Group, then class
[-28  -5  -5   2   0  -5 -25  -2  16   4   0   1  10  -3  -2 -10   1 -10
   4 -13   1  -9] | A.sapa
[ 26  -2  18   1  -7   0 -10   0   6   4  -3  -8  -8   3  -8 -12   5 -10
   0   6  -1   4] | L.Solab
[ -9  -5  18   1   9   2  -7  -4   0  -2  -3   2   9  -2  -3 -14   4  -8
  -7  15  -2   1] | L.gasu
[-25   0  26  -1   8  -5  -7   8  -2  -3   0   2   5   3 -14   0  -1   2
  -3 -14   1 -16] | R.lezen
[-64 -11  -6  -3   2  -7  15   8  -2  -2   1  -8  -5  -7  -2 -25  -1  -5
   9 -16   1   5] | A.Gubeb
[ 34   0  20   3 -11 -28 -11 -11   9  -2   1  -5  -6   5  -7  -8   6 -25
  -2   5   6  -1] | L.Solab
[-13  -3  -6   2  15  -5  12   1 -11  -5   4  -2   4  -5   2   6 -10  -1
  -1 -12  -9  -3] | R.kuz
[ 14   3   4   1 -31  -1  -5   2   0   1   4   0   6   0  -1  -3   4 -24
  -2   7   0  -1] | L.Solab
[-22   5 -14   9  -4  -5  -8   9  -2   1  -7   3  11   1   6   2  -2  -4
   5 -10   1  -1] | R.Sab
[ 29  -1  -5   4 -11 -18 -22  -2   1   5   2  11   9   0   0 -13   6 -18
  -3  10   3  -5] | L.Solab
[ 38 -12  13 -10  -4  -1 -11  -2   8   1  15   0   8  -4  -1 -13   5 -21
  -2  12   7  -8] | L.Solab
[-60  -7 -22  -1  -4  -8  12   8 -17   0   2  -4   3  -3  -3 -11  -3  -1
   5 -17   5 -10] | A.sapa
[-31  -7  -7   6  -5  -2  -5  -1   6   0  -4   4  15  -4  -7  -3   2 -15
   2 -17   2  10] | R.Sab
[-60   1  10   0   6  -3   4   2  -2   6   9  -4   9  -3   1  -4   1  -4
   3 -19   6  -7] | R.kuz
[ 18  -1  -5   0 -10 -12  -6   3   3   3   1   3  29   4  13  -6  -1  -8
   4  -4   8  11] | A.Gubeb
[-23  -8 -13  -2  -9  -6   8   1  -2   3   5   2  16  -8   1  -7  -1  -9
   2  -2   2   1] | A.rez
[-49 -15 -10  -1  -5 -10  -1   7   1   8   0   1  11  -7   2   2  -2 -20
   7  -3   5  -5] | A.rez
[-64   0  -8   3  -4  -7  -1   2  12  -1   3   0  -1   0   2 -11   3  -6
  -5 -20   2  -8] | R.Sab
[-35  -8   4  -4  -6   4  -1  -1   8   0   0  -3  11  -4  -5  -7   1 -28
   6  -1  10  -2] | L.vala
[-46  -9  -4   0  -4  -8   6   0   2   3   4   2   1  -4  -2 -25  -2 -11
   2 -16   1 -10] | A.sapa
[-21  -1   9  -5  -5  -5  -3 -14  -6   4   3  -3 -10 -12   2 -13   2 -16
   0  20  -2  -8] | L.gasu
[-10  -3 -14  -5  -9  -7   3   2   1   2   4  -3  10  -6   2   2  -5  -2
  -1 -20   5  -7] | A.rez
[ 26   2 -10  -2 -12  -6  17   1  -4   2   6  -6  -4  12   3  17  -6   0
  -1 -19   2  -4] | R.kuz
[-10 -12   4  -1   1  -6  -7   1  11  -7   5   6   5   2  -2 -22   2 -10
   1   5   6  -4] | L.Solab
[-58   1 -11  -2   8  -4  -1  11   5   1  -4  -3  -6   1   1   7  -6  -3
  -1 -17  -4  -5] | R.Sab
[ 13   3   4   0  -2  -4  -9   1   2  -3  -2   0   0  -2  -5  -9   4 -18
  -1   5  -1  -6] | L.gasu
[ -2  -7   7   0   4   0  -7  -3  -8   1   6   8   8  -7  -1 -15   9 -12
   4   1  -7 -10] | L.gasu
[ 24   2   5   2 -19  -3  -3  -2  24   3  -1   1  -1  -4  -5  -3   0 -18
  18   7   3   9] | L.Solab
[-54 -17  31  -3   8 -14 -13  11  13  -2   7   3  15   6 -12 -14   6 -26
  -3   5   3 -27] | L.gasu
[-13 -12 -11  -3  -6  -8  -5  10   3  -6   2   4  12   2  -2 -10   4 -13
   2  -4   2 -12] | A.rez
[-13 -10  12   0  -5  -8   0  -8  21   2   2  -2  -6   0  -6 -10   7 -23
  -3   6   7  -5] | L.Solab
[-57  -7 -16  -6   2 -12   4   2  -3  -1   0   2  -1  -9  -1  13   6   2
   3 -11   0 -18] | A.sapa
[  5   6  -9   5  -1  -1   4  -6  -3   2  -2   2 -19  -3   3   4 -12  11
   1 -16   1  -5] | R.lezen
[-48  -5 -28  -1   0 -11   0  -2   2  -2   0   8  15 -10  -1  -8   2  -8
   5  -9   8  -3] | A.sapa
[ -1 -12   5   2  -5  -1  -7  -4   3   6  -2   1   2  -5   1  -3  -2 -15
  -3   0   5  -2] | L.vala
[-81  -5 -16   3   4  -3   2  11  11  -2  -3   1  11  -4   2   1  -2  -5
   0  -9   0  -3] | R.Sab
[-78 -18  48  -5  -4 -17 -10  27  19   3   2   8  15   4 -11 -18  20 -21
  -3  11   8 -18] | L.gasu
[-47  12 -23  -1   1  -1   7   0   3   4   2  -1 -12  -1   2  13 -10   5
  12 -22   1   0] | R.Sab
[-48 -12   9  -2  -3   6  -8   0  25   3   6   1 -11   5 -11 -11   4 -20
   0   5  10 -10] | L.Solab

Group and class of each row
[  2  -8  -2   4  -8  -2  -1   2  -4   3  -7  24   1   2 -12  -6   3  -6
   2   1  11   3] | X.E
[ 12  -1  -5  -2   5 -10   7   3   5  -4   5   0  -4  -3 -13   8   9  -5
  -5   7  -7   5] | U.Z
[  5   0   8   2  -6 -10  -5 -10   6  -5   1   0  -1   8  11  11  -1   1
   1 -11   8   1] | C.Y
[  7 -11  -3  -1  -7   1  -3   9   0   0 -10  15  -5   9 -14  -8   3  -7
  -2   1   8   0] | X.H
[ 10  -6  -6  -1   0  -5   1   4  -3  -2 -12  12 -11   0  -8  -8   7  -7
   8  -4  15   0] | X.H
